Below is a small trained network, with its code and all its weights. Each question gives an input and a target symbol and asks what happens when units are switched off, that is, made to give their printed mean instead of their output.

import numpy as np


def w(rows, s, z=0):
    codes = np.array(rows[::2]) - 128.0
    scale = np.full(codes.shape[1], s)
    scale[-1] = z or s
    return codes * scale


def f(y):
    return np.maximum(y, 0)


def softmax(a):
    e = np.exp(a - a.max(-1, keepdims=True))
    return e / e.sum(-1, keepdims=True)


def log_softmax(a):
    a = a - a.max(-1, keepdims=True)
    return a - np.log(np.exp(a).sum(-1, keepdims=True))


def net(x, mask):
    ids = ['αβδεζηθλμξπστφψω'.index(c) for c in x.split()]
    T = len(ids)
    res = E[ids] + P[:T]
    u = 0
    for l in range(2):
        q, k, v = (res @ M[l].T for M in (Q, K, V))
        z = softmax(np.where(np.tri(T) > 0, q @ k.T / 3**0.5, -1e9)) @ v
        res = res + np.where(mask[u], z, O[l][:, -1]) @ O[l][:, :-1]
        u += 1
        y = f(res @ A[l][:, :-1].T + A[l][:, -1])
        res = res + np.where(mask[u : u + 8], y, B[l][:, -1]) @ B[l][:, :-1]
        u += 8
    return log_softmax(res[-1] @ U[:, :-1].T + U[:, -1])


Q, K, V, O, A, B = {}, {}, {}, {}, {}, {}
E = w([
[146,97,123],'α',
[127,76,136],'β',
[84,68,123],'δ',
[103,62,138],'ε',
[106,81,117],'ζ',
[134,119,91],'η',
[124,96,111],'θ',
[101,155,1],'λ',
[108,104,93],'μ',
[120,95,110],'ξ',
[125,95,112],'π',
[129,116,92],'σ',
[107,80,120],'τ',
[115,81,122],'φ',
[89,88,100],'ψ',
[167,120,105],'ω',
],0.01)
P = w([
[160,85,128],'0',
[167,99,63],'1',
[109,90,72],'2',
[139,77,75],'3',
[121,168,219],'4',
[34,190,139],'5',
[107,214,152],'6',
[183,83,47],'7',
[56,209,44],'8',
[97,51,173],'9',
[180,198,252],'10',
],0.025)
Q[0] = w([
[87,3,72],'0.h0',
[66,162,148],'0.h0',
[147,124,239],'0.h0',
],0.023)
K[0] = w([
[100,252,182],'0.h0',
[92,114,66],'0.h0',
[199,127,76],'0.h0',
],0.021)
V[0] = w([
[73,76,188],'0.h0',
[202,176,192],'0.h0',
[249,134,163],'0.h0',
],0.016)
O[0] = w([
[193,165,204,127],'0.h0',
[56,130,139,1],'0.h0',
[4,42,140,98],'0.h0',
],0.016,0.0077)
A[0] = w([
[108,150,146,85],'0.n0',
[104,184,34,175],'0.n1',
[170,204,53,129],'0.n2',
[63,178,63,103],'0.n3',
[81,106,207,141],'0.n4',
[60,239,255,252],'0.n5',
[139,59,218,17],'0.n6',
[77,178,207,171],'0.n7',
],0.0096,0.011)
B[0] = w([
[96,131,118,128],'0.n0',
[52,79,142,188],'0.n1',
[81,80,139,254],'0.n2',
[171,112,146,136],'0.n3',
[129,180,118,164],'0.n4',
[106,254,65,170],'0.n5',
[82,133,206,136],'0.n6',
[224,165,124,141],'0.n7',
],0.012,0.016)
Q[1] = w([
[131,173,21],'1.h0',
[95,252,83],'1.h0',
[100,130,161],'1.h0',
],0.013)
K[1] = w([
[129,122,85],'1.h0',
[139,159,2],'1.h0',
[99,135,132],'1.h0',
],0.014)
V[1] = w([
[91,143,191],'1.h0',
[153,128,250],'1.h0',
[185,128,100],'1.h0',
],0.011)
O[1] = w([
[100,254,113,150],'1.h0',
[211,205,7,2],'1.h0',
[193,71,103,8],'1.h0',
],0.0072,0.0036)
A[1] = w([
[234,203,158,90],'1.n0',
[173,183,183,181],'1.n1',
[183,153,252,107],'1.n2',
[113,225,126,93],'1.n3',
[171,82,126,40],'1.n4',
[62,55,164,4],'1.n5',
[161,154,251,254],'1.n6',
[120,232,176,175],'1.n7',
],0.012,0.0099)
B[1] = w([
[111,120,218,174],'1.n0',
[176,141,81,188],'1.n1',
[141,162,250,168],'1.n2',
[86,148,177,179],'1.n3',
[152,170,148,135],'1.n4',
[196,174,175,234],'1.n5',
[156,96,59,255],'1.n6',
[94,120,72,227],'1.n7',
],0.015,0.01)
U = w([
[97,181,181,122],'α',
[117,93,168,237],'β',
[105,85,122,154],'δ',
[114,85,115,152],'ε',
[112,209,106,7],'ζ',
[104,92,121,151],'η',
[168,121,168,83],'θ',
[61,134,153,66],'λ',
[169,165,93,142],'μ',
[108,87,180,254],'ξ',
[202,232,131,86],'π',
[207,79,98,139],'σ',
[163,175,99,133],'τ',
[146,170,99,117],'φ',
[131,29,136,175],'ψ',
[148,248,132,48],'ω',
],0.017,0.0074)

Each question gives the input, a string of symbols that net reads in full, and the target symbol t.
The units are the heads (3 rows each of Q, K, V and O) and the neurons (one row each of A and B). Each row of codes is followed by its name. A weight is (code - 128) times the scale printed after its matrix; where a second scale follows, it is the last column's (O, A, B and U).
mask holds one flag per unit, layer by layer, with each layer's heads first. A switched-off unit (its flag False) gives its mean, the last column of its rows in O or B, instead of its output. The means were averaged over made-up inputs and are rounded, as every weight is.
A unit's drop is (log p(t) with every unit on - log p(t) with that unit switched off) / (log p(t) with every unit on - log p(t) with every unit switched off).
The circuit of an input: a set's keep is (log p(t) with only the set's units on - log p(t) with every unit switched off) / (log p(t) with every unit on - log p(t) with every unit switched off). Starting from the 12 units with the biggest drops (on a tie, the unit counted first), units are removed one at a time, each time the one whose removal leaves the highest keep (on an exact tie, the one counted first), for as long as the keep stays at least 0.8.
circuit, biggest first: the units of the circuit, biggest drop first
unit that matters most: the unit with the biggest drop
k most important neurons: the k neurons with the biggest drops, biggest first
k most important neurons of layer l: the k neurons of layer l with the biggest drops, biggest first
input σ π π β τ ε ζ, target ζ: circuit, biggest first : 0.n5; 1.n7
input ψ η τ ε, target σ: circuit, biggest first : 0.n2; 1.h0; 0.n5
input ψ β ξ ξ η π ω ψ, target ξ: circuit, biggest first : 0.h0
input ζ β ε π ε, target ζ: 3 most important neurons of layer 0 : 0.n5; 0.n2; 0.n4
input ω ζ ψ ω δ τ, target σ: circuit, biggest first : 0.h0; 1.n6; 1.h0
input ξ δ δ π μ, target π: 3 most important neurons of layer 1 : 1.n1; 1.n2; 1.n0
input τ ξ α α ε φ ω, target λ: 2 most important neurons : 0.n5; 0.n1
input ξ ζ η η δ α, target ξ: 2 most important neurons : 0.n2; 0.n1
input ψ α ω ω φ, target λ: 2 most important neurons : 0.n5; 0.n4
input λ ζ ω ω ψ δ, target θ: 2 most important neurons : 1.n5; 0.n2
input τ β δ σ ψ ψ δ ε δ η, target π: circuit, biggest first : 0.n2; 0.h0
input δ τ ψ ψ ε ζ τ η, target ω: circuit, biggest first : 0.h0; 0.n5
input η β ξ ω α ζ σ, target α: circuit, biggest first : 0.h0; 1.n5; 0.n1; 1.h0
input η φ η β θ ψ α η θ, target σ: 3 most important neurons : 0.n2; 0.n1; 1.n6
input ω η ψ α, target α: unit that matters most : 0.h0
input ψ ξ λ δ δ ω, target ψ: circuit, biggest first : 0.h0; 0.n2; 0.n1; 0.n5
input β ψ α η, target ζ: 2 most important neurons of layer 0 : 0.n6; 0.n5
input η δ ψ θ δ π η ψ, target π: circuit, biggest first : 0.h0; 0.n2
input ω ψ μ, target α: circuit, biggest first : 0.h0; 1.h0; 1.n5
input δ δ ξ ψ, target π: circuit, biggest first : 1.h0; 0.h0; 0.n6
input α μ δ, target λ: circuit, biggest first : 0.h0; 1.h0
input ψ ψ η τ, target σ: circuit, biggest first : 1.h0; 0.n2; 0.n5
input β α α α β δ τ μ π, target π: circuit, biggest first : 0.h0
input λ σ β ψ, target θ: circuit, biggest first : 1.n5; 1.h0; 0.h0
input α μ ξ π, target λ: 2 most important neurons : 0.n6; 0.n5
input η ψ δ ψ ξ ε ψ, target σ: 2 most important neurons : 0.n2; 1.n6
input τ α τ π α α δ π, target λ: 2 most important neurons : 0.n5; 0.n2
input ω ζ ψ ζ ζ β μ ω δ ψ α, target α: most important neuron : 1.n5
input μ δ ψ ε ω μ ψ δ ε α, target σ: 2 most important neurons : 1.n6; 1.n5
